Below are the code and all the weights of a small trained network. Each question names an input and a target symbol and asks about switching units off, where a switched-off unit gives its printed mean instead of its output.

import numpy as np


def w(rows, s, z=0):
    codes = np.array(rows[::2]) - 128.0
    scale = np.full(codes.shape[1], s)
    scale[-1] = z or s
    return codes * scale


def f(y):
    return y / 2 * (1 + np.tanh(0.7978845608 * (y + 0.044715 * y**3)))


def softmax(a):
    e = np.exp(a - a.max(-1, keepdims=True))
    return e / e.sum(-1, keepdims=True)


def log_softmax(a):
    a = a - a.max(-1, keepdims=True)
    return a - np.log(np.exp(a).sum(-1, keepdims=True))


def net(x, mask):
    ids = ['αγδεμξπσψ'.index(c) for c in x.split()]
    T = len(ids)
    res = E[ids] + P[:T]
    r = res
    for j in range(2):
        rows = slice(2 * j, 2 * j + 2)
        q, k, v = (r @ M[0][rows].T for M in (Q, K, V))
        z = softmax(np.where(np.tri(T) > 0, q @ k.T / 2**0.5, -1e9)) @ v
        o = O[0][rows]
        res = res + np.where(mask[j], z, o[:, -1]) @ o[:, :-1]
    y = f(res @ A[0][:, :-1].T + A[0][:, -1])
    res = res + np.where(mask[2:10], y, B[0][:, -1]) @ B[0][:, :-1]
    return log_softmax(res[-1] @ U[:, :-1].T + U[:, -1])


Q, K, V, O, A, B = {}, {}, {}, {}, {}, {}
E = w([
[170,170,71,89,188,39],'α',
[175,137,106,44,74,117],'γ',
[140,178,128,34,76,129],'δ',
[105,126,127,179,90,138],'ε',
[11,67,94,120,184,80],'μ',
[137,211,22,30,9,102],'ξ',
[27,131,46,124,138,105],'π',
[220,239,121,141,52,135],'σ',
[84,127,93,228,34,146],'ψ',
],0.013)
P = w([
[90,189,118,4,120,193],'0',
[85,154,100,88,177,89],'1',
[149,117,170,167,193,105],'2',
[129,151,96,111,32,98],'3',
[117,135,97,79,148,96],'4',
[83,75,154,149,206,139],'5',
[147,171,101,115,94,91],'6',
[118,128,125,74,165,137],'7',
[75,72,172,152,187,118],'8',
[170,118,140,109,33,121],'9',
[122,140,87,76,179,116],'10',
[138,120,136,151,199,96],'11',
[125,151,98,119,93,82],'12',
[143,163,88,67,177,125],'13',
],0.011)
Q[0] = w([
[193,51,47,125,138,236],'H1',
[128,163,95,135,156,171],'H1',
[117,60,149,51,34,39],'H2',
[253,65,36,102,102,207],'H2',
],0.005)
K[0] = w([
[195,200,91,119,110,163],'H1',
[112,112,125,179,105,122],'H1',
[122,116,210,129,103,166],'H2',
[81,109,151,255,102,184],'H2',
],0.0088)
V[0] = w([
[113,153,149,128,223,77],'H1',
[106,125,53,61,208,156],'H1',
[111,188,110,72,119,166],'H2',
[1,160,108,171,105,95],'H2',
],0.0086)
O[0] = w([
[174,2,173,123,112,147,173],'H1',
[128,162,125,76,131,91,254],'H1',
[137,75,159,150,151,139,237],'H2',
[104,18,46,138,87,129,214],'H2',
],0.011,0.0056)
A[0] = w([
[85,229,133,78,65,44,136],'N1',
[146,66,152,217,187,76,221],'N2',
[246,14,32,194,153,115,47],'N3',
[90,224,62,154,17,118,254],'N4',
[39,30,152,105,203,164,23],'N5',
[84,136,29,203,106,166,167],'N6',
[186,220,254,147,38,124,48],'N7',
[148,58,223,234,106,157,121],'N8',
],0.0065,0.0044)
B[0] = w([
[136,132,131,230,191,213,195],'N1',
[117,198,155,122,127,254,226],'N2',
[84,193,172,157,165,124,179],'N3',
[94,122,156,177,181,90,255],'N4',
[165,123,139,111,87,129,236],'N5',
[87,156,189,97,117,62,174],'N6',
[199,11,125,191,165,128,135],'N7',
[92,189,87,126,160,147,137],'N8',
],0.0098,0.0051)
U = w([
[212,197,236,34,201,108,18],'α',
[212,162,179,48,162,92,140],'γ',
[195,102,238,35,23,31,232],'δ',
[103,215,37,142,68,224,108],'ε',
[146,151,236,77,184,163,117],'μ',
[136,95,102,91,137,2,171],'ξ',
[106,150,196,145,81,37,131],'π',
[189,55,218,207,110,103,244],'σ',
[81,210,148,130,89,143,3],'ψ',
],0.0059,0.0041)

Each question gives the input, a string of symbols that net reads in full, and the target symbol t.
The units are the heads (2 rows each of Q, K, V and O) and the neurons (one row each of A and B). Each row of codes is followed by its name. A weight is (code - 128) times the scale printed after its matrix; where a second scale follows, it is the last column's (O, A, B and U).
mask holds one flag per unit, heads first, then neurons. A switched-off unit (its flag False) gives its mean, the last column of its rows in O or B, instead of its output. The means were averaged over made-up inputs and are rounded, as every weight is.
A unit's drop is (log p(t) with every unit on - log p(t) with that unit switched off) / (log p(t) with every unit on - log p(t) with every unit switched off).
The circuit of an input: a set's keep is (log p(t) with only the set's units on - log p(t) with every unit switched off) / (log p(t) with every unit on - log p(t) with every unit switched off). Starting from all 10 units, units are removed one at a time, each time the one whose removal leaves the highest keep (on an exact tie, the one counted first), for as long as the keep stays at least 0.8.
units of the circuit, in order: the units of the circuit, biggest drop first
k most important neurons: the k neurons with the biggest drops, biggest first
which heads matter: for each layer, one digit per head in row order, 1 if its drop is at least 0.15 and else 0, layers parted by /
drop when u is switched off: that unit's drop, to one decimal
input μ α σ γ, target σ: which heads matter -> 01
input α μ α μ, target δ: units of the circuit, in order -> H1, N1, N4
input δ σ μ, target μ: units of the circuit, in order -> N2, H2
input ε ε μ π μ μ ψ, target π: which heads matter -> 01
input π ε μ μ δ σ σ δ α ψ μ ψ ψ, target π: which heads matter -> 00
input μ σ α μ π δ σ σ α ξ, target σ: 2 most important neurons -> N1, N4
input γ σ μ σ μ γ σ, target σ: 2 most important neurons -> N7, N1
input α α ε, target μ: units of the circuit, in order -> N2, H2
input σ μ μ, target μ: units of the circuit, in order -> N2, H1
input μ ε ξ σ γ σ σ σ δ γ, target σ: 3 most important neurons -> N7, N1, N4
input μ δ ε, target ε: 2 most important neurons -> N2, N8
input δ δ σ δ, target σ: 2 most important neurons -> N7, N1
input μ μ μ μ δ μ σ π σ α μ μ μ, target δ: drop when N1 is switched off -> 0.3
input ε ε ξ μ μ δ σ, target σ: drop when N4 is switched off -> 0.2
input μ σ σ δ, target σ: drop when N1 is switched off -> 0.4
